Below is a small trained network, with its code and all its weights. Each question gives an input and a target symbol and asks what happens when units are switched off, that is, made to give their printed mean instead of their output.

import numpy as np


def w(rows, s, z=0):
    codes = np.array(rows[::2]) - 128.0
    scale = np.full(codes.shape[1], s)
    scale[-1] = z or s
    return codes * scale


def f(y):
    return y / 2 * (1 + np.tanh(0.7978845608 * (y + 0.044715 * y**3)))


def softmax(a):
    e = np.exp(a - a.max(-1, keepdims=True))
    return e / e.sum(-1, keepdims=True)


def log_softmax(a):
    a = a - a.max(-1, keepdims=True)
    return a - np.log(np.exp(a).sum(-1, keepdims=True))


def net(x, mask):
    ids = ['ΛΠΣαβγδεζμτφω'.index(c) for c in x.split()]
    T = len(ids)
    res = E[ids] + P[:T]
    u = 0
    for l in range(2):
        r = res
        for j in range(2):
            rows = slice(2 * j, 2 * j + 2)
            q, k, v = (r @ M[l][rows].T for M in (Q, K, V))
            z = softmax(np.where(np.tri(T) > 0, q @ k.T / 2**0.5, -1e9)) @ v
            o = O[l][rows]
            res = res + np.where(mask[u + j], z, o[:, -1]) @ o[:, :-1]
        u += 2
        y = f(res @ A[l][:, :-1].T + A[l][:, -1])
        res = res + np.where(mask[u : u + 4], y, B[l][:, -1]) @ B[l][:, :-1]
        u += 4
    return log_softmax(res[-1] @ U[:, :-1].T + U[:, -1])


Q, K, V, O, A, B = {}, {}, {}, {}, {}, {}
E = w([
[126,154,83],'Λ',
[2,212,178],'Π',
[164,138,63],'Σ',
[133,145,99],'α',
[163,141,66],'β',
[119,156,86],'γ',
[156,131,247],'δ',
[97,223,19],'ε',
[121,147,95],'ζ',
[84,164,230],'μ',
[12,232,116],'τ',
[232,79,143],'φ',
[151,141,114],'ω',
],0.0067)
P = w([
[146,159,120],'0',
[96,78,114],'1',
[155,204,110],'2',
[88,81,121],'3',
[179,230,101],'4',
[81,80,123],'5',
[185,254,107],'6',
[82,83,124],'7',
],0.0084)
Q[0] = w([
[15,75,105],'L0H0',
[75,215,89],'L0H0',
[140,252,246],'L0H1',
[226,177,161],'L0H1',
],0.018)
K[0] = w([
[17,118,200],'L0H0',
[132,206,202],'L0H0',
[250,209,144],'L0H1',
[106,224,179],'L0H1',
],0.02)
V[0] = w([
[87,160,221],'L0H0',
[153,145,254],'L0H0',
[97,155,221],'L0H1',
[61,123,38],'L0H1',
],0.0078)
O[0] = w([
[36,68,43,148],'L0H0',
[128,34,1,54],'L0H0',
[152,101,32,67],'L0H1',
[199,141,245,251],'L0H1',
],0.0049,0.0027)
A[0] = w([
[228,119,120,116],'L0N0',
[143,71,156,251],'L0N1',
[161,154,8,184],'L0N2',
[74,48,180,91],'L0N3',
],0.017,0.0017)
B[0] = w([
[245,149,62,172],'L0N0',
[17,111,252,131],'L0N1',
[54,47,133,255],'L0N2',
[125,52,33,180],'L0N3',
],0.014,0.0034)
Q[1] = w([
[9,150,238],'L1H0',
[213,70,196],'L1H0',
[185,66,232],'L1H1',
[172,121,30],'L1H1',
],0.014)
K[1] = w([
[20,149,217],'L1H0',
[204,55,207],'L1H0',
[120,116,253],'L1H1',
[65,212,92],'L1H1',
],0.014)
V[1] = w([
[154,205,11],'L1H0',
[104,211,172],'L1H0',
[94,183,161],'L1H1',
[252,45,194],'L1H1',
],0.012)
O[1] = w([
[15,153,145,219],'L1H0',
[115,147,40,150],'L1H0',
[176,105,61,132],'L1H1',
[162,96,246,2],'L1H1',
],0.012,0.0055)
A[1] = w([
[167,186,84,172],'L1N0',
[74,75,102,206],'L1N1',
[123,254,142,135],'L1N2',
[89,14,113,4],'L1N3',
],0.015,0.0036)
B[1] = w([
[78,190,134,203],'L1N0',
[73,129,189,250],'L1N1',
[252,90,134,224],'L1N2',
[219,93,20,180],'L1N3',
],0.018,0.013)
U = w([
[7,187,175,141],'Λ',
[127,103,136,180],'Π',
[78,92,252,123],'Σ',
[119,120,141,75],'α',
[165,17,205,182],'β',
[28,36,74,160],'γ',
[125,142,120,84],'δ',
[141,153,117,128],'ε',
[144,33,49,48],'ζ',
[149,120,131,253],'μ',
[102,172,111,89],'τ',
[232,252,16,76],'φ',
[197,50,98,118],'ω',
],0.0046,0.0056)

Each question gives the input, a string of symbols that net reads in full, and the target symbol t.
The units are the heads (2 rows each of Q, K, V and O) and the neurons (one row each of A and B). Each row of codes is followed by its name. A weight is (code - 128) times the scale printed after its matrix; where a second scale follows, it is the last column's (O, A, B and U).
mask holds one flag per unit, layer by layer, with each layer's heads first. A switched-off unit (its flag False) gives its mean, the last column of its rows in O or B, instead of its output. The means were averaged over made-up inputs and are rounded, as every weight is.
A unit's drop is (log p(t) with every unit on - log p(t) with that unit switched off) / (log p(t) with every unit on - log p(t) with every unit switched off).
The circuit of an input: a set's keep is (log p(t) with only the set's units on - log p(t) with every unit switched off) / (log p(t) with every unit on - log p(t) with every unit switched off). Starting from all 12 units, units are removed one at a time, each time the one whose removal leaves the highest keep (on an exact tie, the one counted first), for as long as the keep stays at least 0.8.
circuit, biggest first: the units of the circuit, biggest drop first
unit that matters most: the unit with the biggest drop
top k neurons: the k neurons with the biggest drops, biggest first
top k neurons in layer l: the k neurons of layer l with the biggest drops, biggest first
which heads matter: for each layer, one digit per head in row order, 1 if its drop is at least 0.15 and else 0, layers parted by /
input γ Λ ε ε Π Π φ, target Λ: top 4 neurons -> L0N2, L0N0, L1N3, L1N2
input Π γ Π ε Π Π, target γ: top 4 neurons -> L0N3, L1N1, L1N2, L1N3
input τ ε Λ μ ε μ, target ζ: circuit, biggest first -> L1N3, L0N3
input ε Π ε Λ ε γ, target γ: circuit, biggest first -> L1N2, L0H0, L1N3
input Π τ φ ε ε Λ Λ δ, target ω: top 3 neurons -> L0N1, L0N3, L1N3
input ζ τ γ ε ε Λ δ, target φ: which heads matter -> 10 / 00
input γ ω φ Π φ ε, target β: circuit, biggest first -> L0N0, L1H1
input ε ε Π ε ε φ α, target φ: top 2 neurons -> L1N2, L0N3
input ε ω Π, target φ: top neuron in layer 0 -> L0N2
input Λ ε Π α β, target Λ: which heads matter -> 11 / 01
input γ Π ε δ, target ω: circuit, biggest first -> L1H0, L1N3, L0N3
input Λ Π ε ε ε ε τ, target φ: circuit, biggest first -> L1N2, L1N1
input μ Λ ζ γ Π β μ, target Λ: circuit, biggest first -> L0H1, L0H0, L1N2, L0N2
input μ Λ ε ε, target ζ: top 3 neurons -> L0N2, L1N3, L1N0
input ε φ φ ε ε φ ε ε, target β: which heads matter -> 10 / 01
input ε Π α ε Π Λ Λ, target Λ: which heads matter -> 01 / 01
input α β μ ε Λ, target γ: unit that matters most -> L0N2
input ε Σ Π β ζ Π ε ε, target γ: top 2 neurons in layer 1 -> L1N2, L1N3
input Λ φ Π φ α Π, target γ: which heads matter -> 10 / 01
input μ μ ε Σ Π Π Π β, target γ: top 3 neurons -> L1N2, L1N1, L0N3
input φ ε τ τ, target Λ: which heads matter -> 00 / 01
input τ ζ ε ζ Σ, target φ: top 3 neurons -> L1N2, L0N0, L0N3
input ε ε φ, target φ: which heads matter -> 00 / 00
input Π ε φ, target Λ: circuit, biggest first -> L1N3, L1N2
input Π ε γ, target Λ: top 2 neurons in layer 1 -> L1N3, L1N2
input ε ε α, target φ: top 2 neurons in layer 1 -> L1N1, L1N2
input τ Λ ε Λ φ, target φ: which heads matter -> 00 / 01
